Below is a small trained network, with its code and all its weights. Each question gives an input and a target symbol and asks what happens when units are switched off, that is, made to give their printed mean instead of their output.

import numpy as np


def w(rows, s, z=0):
    codes = np.array(rows[::2]) - 128.0
    scale = np.full(codes.shape[1], s)
    scale[-1] = z or s
    return codes * scale


def norm(h):
    return h / np.sqrt((h * h).mean(-1, keepdims=True) + 1e-5)


def f(y):
    return y / 2 * (1 + np.tanh(0.7978845608 * (y + 0.044715 * y**3)))


def softmax(a):
    e = np.exp(a - a.max(-1, keepdims=True))
    return e / e.sum(-1, keepdims=True)


def log_softmax(a):
    a = a - a.max(-1, keepdims=True)
    return a - np.log(np.exp(a).sum(-1, keepdims=True))


def net(x, mask):
    ids = ['αβγζηλμπσφψ'.index(c) for c in x.split()]
    T = len(ids)
    res = E[ids] + P[:T]
    u = 0
    for l in range(2):
        q, k, v = (norm(res) @ M[l].T for M in (Q, K, V))
        z = softmax(np.where(np.tri(T) > 0, q @ k.T / 2**0.5, -1e9)) @ v
        res = res + np.where(mask[u], z, O[l][:, -1]) @ O[l][:, :-1]
        u += 1
        y = f(norm(res) @ A[l][:, :-1].T + A[l][:, -1])
        res = res + np.where(mask[u : u + 4], y, B[l][:, -1]) @ B[l][:, :-1]
        u += 4
    return log_softmax(norm(res)[-1] @ U[:, :-1].T + U[:, -1])


Q, K, V, O, A, B = {}, {}, {}, {}, {}, {}
E = w([
[140,154,166,123,113,145],'α',
[164,141,103,154,64,145],'β',
[111,149,82,76,75,81],'γ',
[78,141,118,147,155,128],'ζ',
[38,251,154,153,166,134],'η',
[144,171,127,118,135,105],'λ',
[86,100,181,130,106,138],'μ',
[113,131,69,121,153,192],'π',
[137,171,125,103,144,81],'σ',
[192,190,174,153,96,165],'φ',
[99,154,150,130,137,126],'ψ',
],0.026)
P = w([
[37,165,1,228,74,97],'0',
[16,190,93,171,45,116],'1',
[48,186,118,156,81,137],'2',
[89,185,131,140,111,138],'3',
[99,178,141,144,122,150],'4',
[110,181,157,141,124,156],'5',
[106,166,162,150,133,161],'6',
[114,159,176,148,139,171],'7',
[117,159,179,138,146,177],'8',
[122,155,184,137,157,177],'9',
[114,146,184,155,146,183],'10',
[113,145,186,149,150,181],'11',
[101,141,193,147,145,191],'12',
[112,146,198,140,163,194],'13',
],0.0099)
Q[0] = w([
[93,135,161,174,219,25],'0.h0',
[44,129,2,46,74,250],'0.h0',
],0.0074)
K[0] = w([
[190,231,68,163,254,87],'0.h0',
[145,22,111,34,140,83],'0.h0',
],0.0071)
V[0] = w([
[184,222,2,84,112,60],'0.h0',
[116,148,92,174,83,179],'0.h0',
],0.0092)
O[0] = w([
[10,124,133,88,42,121,229],'0.h0',
[163,65,95,54,102,197,253],'0.h0',
],0.012,0.0046)
A[0] = w([
[143,36,100,87,121,220,2],'0.n0',
[49,150,254,151,157,149,168],'0.n1',
[120,24,33,133,75,161,2],'0.n2',
[155,21,209,139,126,162,51],'0.n3',
],0.0092,0.0042)
B[0] = w([
[218,181,156,110,166,73,138],'0.n0',
[111,182,190,95,124,192,248],'0.n1',
[195,104,252,99,158,143,141],'0.n2',
[91,134,227,95,87,108,129],'0.n3',
],0.012,0.011)
Q[1] = w([
[254,238,127,94,17,170],'1.h0',
[132,103,86,238,99,45],'1.h0',
],0.01)
K[1] = w([
[123,253,232,149,104,80],'1.h0',
[215,103,69,74,123,108],'1.h0',
],0.011)
V[1] = w([
[101,230,212,141,160,109],'1.h0',
[88,200,141,227,163,2],'1.h0',
],0.0083)
O[1] = w([
[5,82,114,135,72,143,254],'1.h0',
[129,100,145,164,110,238,54],'1.h0',
],0.014,0.0089)
A[1] = w([
[147,9,98,133,105,172,38],'1.n0',
[237,57,96,136,71,112,1],'1.n1',
[152,247,172,148,114,131,177],'1.n2',
[117,145,168,170,120,134,14],'1.n3',
],0.014,0.0055)
B[1] = w([
[28,185,154,90,208,231,126],'1.n0',
[68,16,100,246,191,198,133],'1.n1',
[138,129,190,194,88,231,255],'1.n2',
[183,228,233,112,98,159,123],'1.n3',
],0.012,0.0056)
U = w([
[106,129,145,128,113,125,76],'α',
[98,133,141,135,125,121,44],'β',
[157,160,154,26,129,124,148],'γ',
[97,64,217,120,134,82,131],'ζ',
[106,10,129,140,79,141,145],'η',
[164,184,112,174,69,152,230],'λ',
[111,118,180,100,107,119,37],'μ',
[38,243,186,161,154,194,123],'π',
[2,74,113,111,71,66,171],'σ',
[99,34,105,59,117,220,2],'φ',
[109,135,78,176,161,150,245],'ψ',
],0.0099,0.0035)

Each question gives the input, a string of symbols that net reads in full, and the target symbol t.
The units are the heads (2 rows each of Q, K, V and O) and the neurons (one row each of A and B). Each row of codes is followed by its name. A weight is (code - 128) times the scale printed after its matrix; where a second scale follows, it is the last column's (O, A, B and U).
mask holds one flag per unit, layer by layer, with each layer's heads first. A switched-off unit (its flag False) gives its mean, the last column of its rows in O or B, instead of its output. The means were averaged over made-up inputs and are rounded, as every weight is.
A unit's drop is (log p(t) with every unit on - log p(t) with that unit switched off) / (log p(t) with every unit on - log p(t) with every unit switched off).
The circuit of an input: a set's keep is (log p(t) with only the set's units on - log p(t) with every unit switched off) / (log p(t) with every unit on - log p(t) with every unit switched off). Starting from all 10 units, units are removed one at a time, each time the one whose removal leaves the highest keep (on an exact tie, the one counted first), for as long as the keep stays at least 0.8.
circuit, biggest first: the units of the circuit, biggest drop first
top k neurons: the k neurons with the biggest drops, biggest first
drop of u: that unit's drop, to one decimal
input ψ ψ ζ ψ μ ψ σ, target σ: circuit, biggest first : [0.n1]
input ζ μ ψ λ ζ π, target ψ: circuit, biggest first : [0.h0; 0.n1]
input ζ φ η φ ψ ψ σ γ λ, target σ: circuit, biggest first : [1.h0; 0.n1; 1.n2]
input φ ψ ζ π π β ψ ζ σ, target σ: top 2 neurons : [0.n1; 0.n0]
input ψ α φ ψ ψ α ζ φ λ ζ γ π β, target σ: top 3 neurons : [0.n1; 1.n2; 1.n3]
input μ λ π, target ψ: top 2 neurons : [0.n1; 0.n0]
input ζ ψ π ψ λ ζ ψ φ ψ β, target η: circuit, biggest first : [0.n1; 0.h0; 1.n1]
input λ ζ α λ ψ π, target γ: top 4 neurons : [0.n0; 0.n1; 0.n2; 1.n2]
input α π π, target γ: circuit, biggest first : [1.h0; 0.h0; 0.n1]
input ψ ψ ψ ψ ψ ψ π ψ β, target η: top 2 neurons : [0.n0; 0.n1]
input ψ ζ ψ γ γ ψ ψ β, target σ: top 2 neurons : [0.n1; 1.n2]
input ψ ζ ψ ψ ψ λ γ α π, target σ: top 2 neurons : [1.n2; 0.n1]
input ψ ζ ψ π μ α β, target ψ: drop of 0.n3 : 0.0
input α ψ γ σ π, target σ: drop of 0.n1 : 0.2
input π α ζ λ, target σ: drop of 0.h0 : -0.1
